Below is a small trained network, with its code and all its weights. Each question gives an input and a class and asks what happens when units are switched off, that is, made to give their printed mean instead of their output.

import numpy as np


def w(rows, s, z=0):
    codes = np.array(rows[::2]) - 128.0
    scale = np.full(codes.shape[1], s)
    scale[-1] = z or s
    return codes * scale


def norm(h):
    return h / np.sqrt((h * h).mean(-1, keepdims=True) + 1e-5)


def f(y):
    return np.maximum(y, 0)


def log_softmax(a):
    a = a - a.max(-1, keepdims=True)
    return a - np.log(np.exp(a).sum(-1, keepdims=True))


def net(x, mask):
    res = np.array(x, float).reshape(1, 2) / 4 @ E
    u = 0
    for l in range(4):
        y = f(norm(res) @ A[l][:, :-1].T + A[l][:, -1])
        res = res + np.where(mask[u : u + 5], y, B[l][:, -1]) @ B[l][:, :-1]
        u += 5
    return log_softmax(norm(res)[-1] @ U[:, :-1].T + U[:, -1])


A, B = {}, {}
E = w([
[255,93,125],'x0',
[222,241,119],'x1',
],0.004)
A[0] = w([
[142,150,46,94],'0.n1',
[149,58,125,50],'0.n2',
[156,189,101,28],'0.n3',
[34,61,186,116],'0.n4',
[43,1,81,2],'0.n5',
],0.0068,0.0027)
B[0] = w([
[138,94,177,145],'0.n1',
[62,131,206,165],'0.n2',
[134,138,135,157],'0.n3',
[248,144,47,255],'0.n4',
[217,40,173,244],'0.n5',
],0.011,0.0042)
A[1] = w([
[5,159,52,122],'1.n1',
[191,140,95,1],'1.n2',
[159,226,159,69],'1.n3',
[116,120,106,53],'1.n4',
[125,49,107,170],'1.n5',
],0.012,0.0033)
B[1] = w([
[153,48,41,165],'1.n1',
[93,137,83,224],'1.n2',
[175,244,151,242],'1.n3',
[73,126,88,128],'1.n4',
[120,202,177,252],'1.n5',
],0.011,0.0047)
A[2] = w([
[38,1,126,17],'2.n1',
[88,104,189,197],'2.n2',
[206,90,56,5],'2.n3',
[112,174,137,89],'2.n4',
[32,204,132,237],'2.n5',
],0.0092,0.0025)
B[2] = w([
[202,115,135,128],'2.n1',
[73,143,92,159],'2.n2',
[94,145,112,253],'2.n3',
[174,151,112,165],'2.n4',
[253,129,244,184],'2.n5',
],0.0065,0.0041)
A[3] = w([
[123,48,79,179],'3.n1',
[83,80,197,253],'3.n2',
[107,120,195,197],'3.n3',
[199,205,9,143],'3.n4',
[168,69,117,192],'3.n5',
],0.015,0.0033)
B[3] = w([
[189,193,205,144],'3.n1',
[95,125,76,145],'3.n2',
[71,60,84,147],'3.n3',
[62,59,125,254],'3.n4',
[155,254,159,165],'3.n5',
],0.0094,0.016)
U = w([
[187,217,187,251],'0',
[3,93,125,5],'1',
],0.014,0.0021)

Each question gives the input, the list of numbers given to net, and the class t.
The units are the neurons (one row each of A and B). Each row of codes is followed by its name. A weight is (code - 128) times the scale printed after its matrix; where a second scale follows, it is the last column's (A, B and U).
mask holds one flag per neuron, layer by layer. A switched-off neuron (its flag False) gives its mean, the last column of its row in B, instead of its output. The means were averaged over made-up inputs and are rounded, as every weight is.
A unit's drop is (log p(t) with every unit on - log p(t) with that unit switched off) / (log p(t) with every unit on - log p(t) with every unit switched off).
most important unit: the unit with the biggest drop
k most important neurons: the k neurons with the biggest drops, biggest first
k most important neurons of layer l: the k neurons of layer l with the biggest drops, biggest first
drop of u: that unit's drop, to one decimal
input [2,0], class 1: most important unit => 1.n2
input [4,0], class 1: 2 most important neurons => 1.n3, 1.n2
input [-5,4], class 1: 2 most important neurons of layer 1 => 1.n1, 1.n5
input [8,-3], class 1: 2 most important neurons => 1.n3, 3.n3
input [-7,4], class 1: 2 most important neurons => 0.n5, 1.n1
input [6,-6], class 0: 2 most important neurons => 0.n5, 3.n4
input [5,-2], class 1: 3 most important neurons => 1.n3, 3.n3, 0.n2
input [6,5], class 1: 3 most important neurons of layer 3 => 3.n4, 3.n5, 3.n1
input [7,-2], class 1: 2 most important neurons => 1.n3, 3.n3
input [3,1], class 1: 3 most important neurons => 0.n5, 1.n5, 3.n5
input [8,0], class 1: 2 most important neurons => 0.n5, 2.n5
input [6,-2], class 1: 3 most important neurons => 1.n3, 3.n3, 0.n2
input [-3,-7], class 0: 2 most important neurons => 0.n5, 0.n4
input [4,-6], class 0: most important unit => 3.n4
input [-5,-8], class 0: drop of 0.n4 => 1.1
input [-7,-7], class 0: drop of 1.n3 => 0.9
input [-3,-8], class 0: drop of 0.n4 => 1.1
